(in the rows, 128 means zero)
Here are made-up nodes, facts about them, and rows of numbers that follow some of those facts. Name the node behind each unnamed row.

Facts:
κ: belongs to class; Λ: is of sort; ψ: points at
z111 κ:luzo Λ:b
z117 κ:bruzin Λ:a ψ:z171 z787 z336
z119 κ:bruzin Λ:a
z122 κ:luzo Λ:b ψ:z452 z580
z128 κ:deklor Λ:a
z139 κ:pamakis Λ:b
z147 κ:bruzin Λ:c
z15 κ:bruzin Λ:b ψ:z620 z322 z880
z161 κ:deklor Λ:b ψ:z441 z29 z598
z171 κ:bruzin Λ:a
z173 κ:pamakis Λ:a ψ:z871
z174 κ:trutre Λ:a ψ:z605 z696 z37 z322 z598
z176 κ:deklor Λ:c ψ:z577 z261 z394
z196 κ:bruzin Λ:b ψ:z605 z371 z954
z197 κ:pamakis Λ:a
z209 κ:trutre Λ:c
z215 κ:bruzin Λ:a
z216 κ:pamakis Λ:a ψ:z312 z423 z797
z22 κ:deklor Λ:b
z230 κ:pamakis Λ:a ψ:z139 z197
z238 κ:luzo Λ:b ψ:z322
z243 κ:pamakis Λ:a ψ:z523 z111 z873
z254 κ:deklor Λ:b ψ:z603 z62
z258 κ:drusto Λ:b ψ:z370 z797
z26 κ:trutre Λ:b
z261 κ:bruzin Λ:a
z262 κ:trutre Λ:c ψ:z29 z767
z286 κ:bruzin Λ:c
z29 κ:luzo Λ:b
z294 κ:luzo Λ:c ψ:z880 z382
z295 κ:pamakis Λ:c
z297 κ:deklor Λ:a
z30 κ:drusto Λ:c
z312 κ:luzo Λ:c
z322 κ:bruzin Λ:a
z323 κ:drusto Λ:b ψ:z499 z62 z26 z286
z327 κ:luzo Λ:c
z335 κ:luzo Λ:c
z336 κ:bruzin Λ:c
z346 κ:pamakis Λ:c ψ:z22 z297
z357 κ:pamakis Λ:c ψ:z552
z363 κ:drusto Λ:a ψ:z618 z552
z37 κ:bruzin Λ:a
z370 κ:pamakis Λ:a
z371 κ:drusto Λ:b
z372 κ:bruzin Λ:a
z376 κ:trutre Λ:a ψ:z787
z380 κ:trutre Λ:c
z382 κ:bruzin Λ:b
z383 κ:pamakis Λ:c
z39 κ:bruzin Λ:c
z393 κ:luzo Λ:a
z394 κ:bruzin Λ:b
z401 κ:bruzin Λ:b ψ:z746 z671
z406 κ:deklor Λ:c
z41 κ:luzo Λ:c
z423 κ:luzo Λ:a
z435 κ:luzo Λ:b ψ:z30 z119 z598
z441 κ:luzo Λ:a
z444 κ:bruzin Λ:a ψ:z41 z870
z452 κ:luzo Λ:a
z463 κ:trutre Λ:a
z465 κ:bruzin Λ:c
z472 κ:luzo Λ:c ψ:z823
z475 κ:pamakis Λ:b ψ:z638 z765
z48 κ:drusto Λ:a
z486 κ:drusto Λ:a
z496 κ:bruzin Λ:b ψ:z823 z209
z499 κ:trutre Λ:c
z50 κ:luzo Λ:a
z506 κ:deklor Λ:a
z51 κ:deklor Λ:b ψ:z380 z370
z523 κ:luzo Λ:c
z526 κ:luzo Λ:b ψ:z29 z999
z545 κ:bruzin Λ:a ψ:z966 z62 z86 z336
z552 κ:bruzin Λ:a
z557 κ:bruzin Λ:b ψ:z50 z929 z999
z562 κ:bruzin Λ:c ψ:z370 z327 z295
z577 κ:pamakis Λ:b
z580 κ:pamakis Λ:a
z598 κ:trutre Λ:b
z603 κ:bruzin Λ:a
z604 κ:trutre Λ:a
z605 κ:drusto Λ:a
z612 κ:trutre Λ:c
z618 κ:deklor Λ:b
z62 κ:bruzin Λ:c
z620 κ:bruzin Λ:a
z627 κ:pamakis Λ:a ψ:z612 z580
z638 κ:luzo Λ:c
z640 κ:drusto Λ:b
z65 κ:deklor Λ:c ψ:z873
z660 κ:drusto Λ:b
z665 κ:luzo Λ:c ψ:z604 z620 z393 z197 z26 z929
z667 κ:bruzin Λ:a
z671 κ:deklor Λ:a
z682 κ:bruzin Λ:c
z694 κ:luzo Λ:c
z696 κ:deklor Λ:a
z697 κ:trutre Λ:b
z699 κ:bruzin Λ:b ψ:z966 z147 z39 z995
z70 κ:pamakis Λ:b
z702 κ:drusto Λ:b ψ:z620 z48 z70
z708 κ:luzo Λ:c ψ:z724 z867
z724 κ:pamakis Λ:c
z731 κ:trutre Λ:b
z746 κ:drusto Λ:a
z765 κ:pamakis Λ:a
z767 κ:deklor Λ:a
z77 κ:bruzin Λ:b ψ:z371 z682 z465 z111 z70
z770 κ:drusto Λ:b ψ:z694 z577 z370 z767 z808 z295
z776 κ:bruzin Λ:a
z787 κ:bruzin Λ:b
z790 κ:bruzin Λ:a ψ:z62 z787
z797 κ:trutre Λ:b
z808 κ:deklor Λ:a
z812 κ:luzo Λ:c ψ:z312
z813 κ:drusto Λ:a ψ:z70
z814 κ:drusto Λ:b
z823 κ:luzo Λ:a
z827 κ:trutre Λ:a
z832 κ:bruzin Λ:a ψ:z971 z776
z846 κ:deklor Λ:c
z86 κ:pamakis Λ:a
z863 κ:pamakis Λ:c
z867 κ:bruzin Λ:c
z870 κ:deklor Λ:b
z871 κ:luzo Λ:a
z873 κ:luzo Λ:a
z880 κ:bruzin Λ:b
z913 κ:deklor Λ:b
z923 κ:pamakis Λ:a ψ:z612 z380 z171 z41 z746 z863
z929 κ:luzo Λ:b
z944 κ:trutre Λ:b ψ:z871 z827 z463 z335
z949 κ:luzo Λ:a ψ:z971 z618 z767
z952 κ:bruzin Λ:b ψ:z393 z22 z486
z954 κ:deklor Λ:b
z966 κ:drusto Λ:c
z971 κ:luzo Λ:a
z978 κ:luzo Λ:b ψ:z667 z215 z50
z98 κ:bruzin Λ:b ψ:z41 z867
z981 κ:bruzin Λ:a
z989 κ:bruzin Λ:a ψ:z697 z846 z814 z286 z372
z995 κ:bruzin Λ:b
z996 κ:deklor Λ:a ψ:z612
z999 κ:bruzin Λ:c

Some rows with their names:
[176 196  65 129 110 118 190 161  81 189 120  90  89 139 139 188 111 124
 131 121  75 123 114 126 107 159 173 143 147 108 131 115 132 111 157 101
 121  99 133 110  93 137 133 127]: z995
[145 201 103 152 108  98 143 160  84 165 122  95  99 159 127 208 146 159
 127 120  93 143  95 115  99 147 174 140 136 145 141 104 108 104 107 114
 154  98 167 135 101 151 145 142]: z694
[166 176 114 130 116 157 140 167 105 227 159 119  87 138 113 169 136 112
 110 145  98 119 144 120  92 114 148 142 124 116 114 129 159 123 147  72
 119  74 153  67  86 126 123 181]: z15
[143 192  81 140 115 114 163 140  88 187 147  82  92 154 134 195 137 114
 109 130  99 118 103 122 102 163 161 146 125 120 149 125 123 107 148  97
 153 111 158 125 106 160 154 133]: z197
[173 182  71 119 110 148 157 178 102 194 144 109  91 140 132 178 124 127
 121 140  84 119 116 117 111 134 153 129 159 117 103 111 143 111 156 103
 121 107 127 107  93 125 122 155]: z496
[143 186  56 104 129 169 173 182  80 211 188 108 100 176 150 174 166 141
 114 171  80 139  96 121 100 133 161 121 173 171 115 159 117 130 145 158
 110 122 134 115  99 129 128 142]: z161
[160 184  73 133 128 125 191 140  77 201 143 104  99 157 138 195 151 147
 109 150  86 133 103 133 108 120 174 154 137 130 140 149 127 109 141 112
 142  87 137 114 110 141 144 128]: z954
[176 183  39 125  94 152 142 186 102 201 149 100 104 136 124 179 117 142
 126 138  64 113 107 121 128 128 151 125 162 114  89 109 158  96 153  91
 137 116  85 132 114 122 137 160]: z98
[160 186  83 116 111 105 183 143  86 189 145 105  84 147 131 200 119 122
 128 115  89 142  98 117  90 137 165 144 144 116 139 123 129  98 130  82
 139  97 151 110 122 140 132 123]: z26
[160 192  76 128 115 105 178 136  85 199 137  94  83 142 136 201 126 132
 117 132  86 131 100 121  94 142 165 141 137 124 140 134 135  95 139 107
 138 102 143 112 103 146 153 131]: z139
[161 185  82 118 106 102 179 150  86 190 143 101  86 147 129 200 122 125
 131 111  84 141  96 114  93 143 169 142 143 117 138 125 123  92 129  91
 138 101 146 114 125 139 134 122]: z697
[144 181  82 128 103 108 160 150  88 180 149  82  96 161 129 196 132 109
 123 110  92 129 101 114 105 168 166 143 132 117 144 118 112 103 140  83
 154 113 161 127 125 157 141 120]: z827
[125 201  64 152 106 107 156 157  89 162 156  81 111 163 145 206 139 136
 117 124  88 139 103 114 101 174 165 143 136 158 144 117 104 110 123 108
 138 106 176 132 118 156 148 138]: z971
[157 185  91 114  94  84 165 151  95 185 148  95  81 144 126 207 108 118
 142  90  86 151  95 102  79 156 163 135 139 121 136 114 121  79 118  75
 138 105 162 112 133 144 139 124]: z640
[167 185 117 130 120 105 148 150  94 179 112  91  79 154 125 201 152 143
 121 126  96 121  91 116 107 152 174 133 139 110 136 110  99  92 139 132
 162 115 163 129  81 153 147 126]: z295
[146 184  82 129 104 109 165 150  88 175 150  82  96 160 133 197 134 110
 124 109  93 129 100 115 105 167 165 145 132 115 144 120 112 101 141  80
 154 112 159 129 125 158 136 120]: z463
[158 176 110 128 126 154 130 168  90 200 151 117  98 173 115 180 175 153
 106 165 103 123  99 122 118  97 156 133 151 130 114 129 134 123 133 121
 166 103 135 123  95 139 132 159]: z65
[159 188  67 140 107 120 171 167  84 178 123  73  99 150 139 184 121 107
 125 119  86 110 118 125 120 178 171 147 132 106 137 109 119 116 166  96
 139 113 148 127  93 152 134 124]: z261
[140 206  97 153 104  98 140 159  76 169 128  98 103 160 122 207 138 157
 128 124  94 146  99 115  97 144 173 142 137 145 142 105 122 108 104 109
 157  95 161 134 101 152 147 147]: z638

Name these rows:
No name comes twice in this set of rows, the named rows included.
[128 215  45 129 107 114 179 175  72 183 168  91  99 164 157 201 130 145
 133 130  70 161  94 111  81 173 176 129 160 185 137 133 103 117 116 149
 103 111 160 121 109 139 144 138] => z29
[134 197  71 132 112 133 143 168 102 187 176 114 105 155 139 197 137 152
 115 146  87 150 105 111  85 131 151 132 156 173 118 128 128 109 109 113
 121  96 160 109 118 130 136 172] => z435
[158 186  55 136  72 110 122 178  75 186 136  84 102 156  95 192 128 151
 150 102  67 131  74 113 126 141 170 126 143 110 117 108 158  86 119  78
 190 123  74 169 136 150 160 135] => z612
[143 182  62 128 133 138 181 160  82 180 157  76 104 179 157 189 169 133
 111 148  88 124  97 126 120 165 174 140 145 145 139 142  83 120 157 148
 138 124 156 133 104 152 137 110] => z767
[153 189  79 105 123 136 170 149 106 147 158 119  93 161 148 200 100 105
  96 151 130 135  85 111 106 111 125 138 197 106 124  77 147 133 144  69
 170 120 175 136 127 140 107 138] => z376
[148 171  21 144  98 163 119 175 101 193 179  87 133 165 117 182 158 158
 105 161  71 107  90 130 151 114 146 134 149 134  98 131 157  98 144  88
 185 126  72 168 151 139 159 160] => z996
[179 205  90 122 118 124 189 164  68 157  95 109  78 153 140 190  88 119
 122 138 116 127 101 126 107 134 158 145 180  86 140  69 153 152 155  95
 157 105 154 135  71 145 112 128] => z62
[167 177 109 127 104 102 144 162  91 174 118  93  86 155 112 198 147 139
 138 103  88 132  87 110 113 147 174 131 140 104 126 104 108  89 127 101
 170 114 140 139 108 148 135 122] => z380
[159 166 102 128 128 133 130 151 134 177 152  96  93 149 136 198 159 129
  95 146 102 106 107 114 120 141 144 134 142 120 115 111 101  87 151 109
 153 125 177 119 103 142 134 146] => z216
[128 201  64 160 101 106 151 151  88 163 150  81 118 158 137 207 130 142
 112 124  85 136 106 119 106 163 162 150 128 150 145 114 117 104 119  87
 154  98 164 136 126 156 151 144] => z452
[130 197  79 157 112 104 154 146  97 159 144  86 115 158 137 210 138 138
 110 123  91 135 109 118 104 161 165 152 127 149 145 113 108 104 121  92
 147  97 175 126 120 156 147 142] => z423
[143 191  47 144  97 114 149 151  87 189 151  72 104 152 127 195 129 128
 117 129  80 113  95 125 117 165 161 139 130 120 137 124 140  95 148  87
 164 120 118 151 121 157 166 134] => z580
[140 197  73 134 111 129 144 163 107 180 167 114 107 150 137 202 138 154
 113 145  86 148 102 111  94 122 150 136 159 167 116 118 130 101 109 106
 128  96 158 114 119 130 140 168] => z978
[159 187 109 138 120 109 163 125  95 218 144 106  81 138 117 197 138 125
 106 134  98 127 121 125  84 120 160 153 114 118 144 139 146  99 136  81
 141  76 162  89 104 144 153 153] => z70

The same nodes again, as new rows of numbers:
Some rows with their names:
[154 101 123 137 102 149 115 147 128 129 170 142 134 141 165 139 116 168
 121  75 112 179 144 129 206 116 131 104 103]: z215
[142 102 166 134 109 147 141 151 138 132 177 160 123 158 148 154  96 123
 117 134 101 152 141 157 168 127 146 145 103]: z26
[162  74 118 179 107 155 134 118  79 138 166 154 127 162 145 144 115 119
 119 101 102 180 137 138 180 114 126  91 108]: z618
[166 100  97 147  95 166 116 142 154 134 173 152 128 172 166 140  78 146
 136  82 116 179 158 116 211 114 133 103 108]: z286
[164  80  99 185 105 142 133 137  75 133 164 152 126 158 144 149 113 111
 123 101 103 181 117 133 180 115 136  89 110]: z913
[153  57  96 156 103 156 130 127 130 137 164 145 123 153 148 149 122 124
 113 100 100 185 128 153 169 118 133  97 100]: z139
[168  90  80 194 105 130 136 147  67 129 163 153 128 157 140 151 104 106
 125  98 108 180  99 130 176 116 145  77 116]: z254
[147  96  72 164 109 116 128 162 122 127 166 144 125 148 151 153  85 121
 133  78 109 182 106 134 206 113 170  94 107]: z15
[141  97 111 174 122 126 126 154 147 133 174 157 125 168 141 151  93 135
 115 109 115 169 126 144 167 135 145 102 104]: z660
[179  88  39 167  84 149 117 180 136 123 158 147 125 162 156 155  98 117
 128 100 119 190  99 114 167 124 143  87 116]: z346
[155 104  77 170 115 120 136 144 117 129 172 153 131 154 145 148  70 126
 132  76 113 170 114 146 202 113 162  73 112]: z699
[179  96  58 182  81 145 110 192  93 121 154 145 120 163 160 156 108 107
 137 104 115 198 100  82 185 119 143 109 116]: z65
[132 157 112 175  93 214 158 221 133 138 193 165 141 213 178 176  84 206
 125 124  85 156  92 159 149 106 152 150  99]: z209
[150 108  89 185 126 113 131 160 134 128 174 162 129 169 135 152  78 131
 119 107 121 162 110 146 160 136 151  79 111]: z258
[148  90 113 156 115 144 134 116 131 138 175 153 130 160 151 141  83 139
 126  79 107 170 150 152 205 111 143  87 104]: z787
[172 136 105 147  93 140 130 201 141 117 174 165 127 167 154 159  67 116
 132 133 122 154 109 120 162 133 154 129 121]: z262
[168 123  81 158 106 122 123 168 108 119 170 148 140 140 155 143  92 155
 127  71 123 170 109 131 195 119 149  71 116]: z832
[161 108 125 142 108 150 123 132 120 130 175 150 140 146 160 134 103 171
 120  74 116 169 150 141 200 117 125  84 108]: z261
[126 157 148 100  77 141 148 154  69 118 144 145 137 190 156 148 112 170
 130 171 117 165 223 216 137 150 140 108 110]: z463

Name these rows:
No name comes twice in this set of rows, the named rows included.
[157 105 126 140 105 152 118 138 127 130 173 145 137 144 163 136 110 170
 121  75 114 174 149 136 204 116 127  96 104] => z372
[149 107  89 185 124 114 130 162 136 128 174 160 129 168 137 153  80 131
 118 107 120 164 109 144 161 136 152  85 111] => z770
[165  94  88 168 105 128 157 148 104 127 170 163 135 151 146 154  77 102
 121  88 116 148 106 156 141 127 156  72 118] => z122
[172 127  81 162 110 122 128 158 103 120 173 154 144 144 152 140  84 157
 126  70 125 164 112 137 192 119 144  59 119] => z444
[156  86 139 128  87 156 126 167 124 125 161 141 129 130 172 150 138 142
 113  90 110 170 131 129 153 128 133 131 102] => z873
[139  99  89 178 118 112 120 180 143 126 168 150 121 159 142 159  97 126
 120 109 115 178 102 130 168 135 160 110 104] => z702
[173  82 109 149  99 162 125 131 116 130 166 148 138 145 155 139 132 158
 107  93 113 176 132 151 158 123 112  78 108] => z86
[172 108  95 152  99 165 123 130 147 135 177 160 135 176 161 136  64 148
 136  82 121 169 161 127 205 115 129  80 114] => z867
[144 104 168 134 111 150 143 146 138 133 179 162 125 160 147 152  93 125
 116 134 102 150 142 160 167 127 142 143 103] => z697
[166  79 108 144  95 161 118 145 123 129 162 141 133 140 158 143 142 156
 108  94 110 185 127 141 162 123 117  94 105] => z197
[146 140  35 202  82 193 165 234 108 131 178 158 144 200 182 181  81 181
 130  82  94 164  53 146 130 104 169 104 108] => z472
[164  81 110 134  77 173 123 170 152 129 161 148 121 158 175 153 105 117
 127  98 113 175 141 112 162 127 138 139 105] => z523
[160 135 134 136 100 124 127 207 118 112 171 153 131 136 155 158 109 138
 118 125 117 157  97 131 160 134 152 137 113] => z174

